Below are the code and all the weights of a small trained network. Each question names an input and a class and asks about switching units off, where a switched-off unit gives its printed mean instead of its output.

import numpy as np


def w(rows, s, z=0):
    codes = np.array(rows[::2]) - 128.0
    scale = np.full(codes.shape[1], s)
    scale[-1] = z or s
    return codes * scale


def f(y):
    return np.maximum(y, 0)


def log_softmax(a):
    a = a - a.max(-1, keepdims=True)
    return a - np.log(np.exp(a).sum(-1, keepdims=True))


def net(x, mask):
    res = np.array(x, float).reshape(1, 3) / 4 @ E
    y = f(res @ A[0][:, :-1].T + A[0][:, -1])
    res = res + np.where(mask, y, B[0][:, -1]) @ B[0][:, :-1]
    return log_softmax(res[-1] @ U[:, :-1].T + U[:, -1])


A, B = {}, {}
E = w([
[159,180,86,60,174,5,201,78,173],'x0',
[84,84,189,50,181,179,174,90,55],'x1',
[159,57,102,228,197,89,139,164,90],'x2',
],0.012)
A[0] = w([
[92,169,109,34,100,144,157,111,197,88],'n0',
[140,161,147,100,77,175,179,57,206,35],'n1',
[147,177,59,76,183,29,244,53,162,35],'n2',
[143,94,221,55,223,120,145,108,98,67],'n3',
[181,183,43,181,84,65,90,180,255,51],'n4',
[108,208,153,117,120,138,114,93,144,2],'n5',
[172,89,114,210,162,65,226,130,59,116],'n6',
],0.0077,0.0028)
B[0] = w([
[73,71,84,162,113,123,119,181,178,190],'n0',
[86,87,53,103,127,129,102,160,147,171],'n1',
[132,175,143,175,133,249,105,126,66,247],'n2',
[80,116,165,105,159,87,5,61,177,193],'n3',
[115,123,151,150,188,106,69,143,163,221],'n4',
[133,25,93,120,133,138,114,144,136,153],'n5',
[98,88,75,86,81,148,200,182,225,198],'n6',
],0.011,0.016)
U = w([
[124,143,181,202,118,254,94,121,81,179],'0',
[90,67,56,38,129,117,161,187,183,109],'1',
[123,125,230,103,243,54,21,90,186,55],'2',
[82,145,136,150,111,125,141,100,130,254],'3',
[179,157,141,93,81,73,151,115,70,41],'4',
],0.0082,0.004)

Each question gives the input, the list of numbers given to net, and the class t.
The units are the neurons (one row each of A and B). Each row of codes is followed by its name. A weight is (code - 128) times the scale printed after its matrix; where a second scale follows, it is the last column's (A, B and U).
mask holds one flag per neuron, in row order. A switched-off neuron (its flag False) gives its mean, the last column of its row in B, instead of its output. The means were averaged over made-up inputs and are rounded, as every weight is.
A unit's drop is (log p(t) with every unit on - log p(t) with that unit switched off) / (log p(t) with every unit on - log p(t) with every unit switched off).
The circuit of an input: a set's keep is (log p(t) with only the set's units on - log p(t) with every unit switched off) / (log p(t) with every unit on - log p(t) with every unit switched off). Starting from all 7 units, units are removed one at a time, each time the one whose removal leaves the highest keep (on an exact tie, the one counted first), for as long as the keep stays at least 0.8.
circuit, biggest first: the units of the circuit, biggest drop first
most important unit: the unit with the biggest drop
k most important neurons: the k neurons with the biggest drops, biggest first
drop of u: that unit's drop, to one decimal
input [-5,-6,1], class 2: most important unit : n2
input [-7,8,8], class 1: 2 most important neurons : n2, n6
input [1,-2,4], class 1: 2 most important neurons : n2, n6
input [-7,-8,1], class 2: circuit, biggest first : n2, n4
input [5,-8,-5], class 2: 2 most important neurons : n4, n6
input [8,-7,-8], class 0: 3 most important neurons : n2, n6, n3
input [-4,6,5], class 2: 2 most important neurons : n2, n3
input [-1,-3,6], class 1: 3 most important neurons : n6, n2, n3
input [-1,-2,2], class 3: 2 most important neurons : n2, n3
input [-3,-8,4], class 2: 2 most important neurons : n4, n2
input [6,-6,-1], class 0: 2 most important neurons : n2, n3
input [-4,5,6], class 1: 2 most important neurons : n2, n6
input [6,4,-4], class 0: drop of n2 : 1.6
input [2,-5,1], class 2: most important unit : n4
input [0,5,-7], class 1: drop of n0 : 0.2
input [7,-1,2], class 0: drop of n2 : 1.1
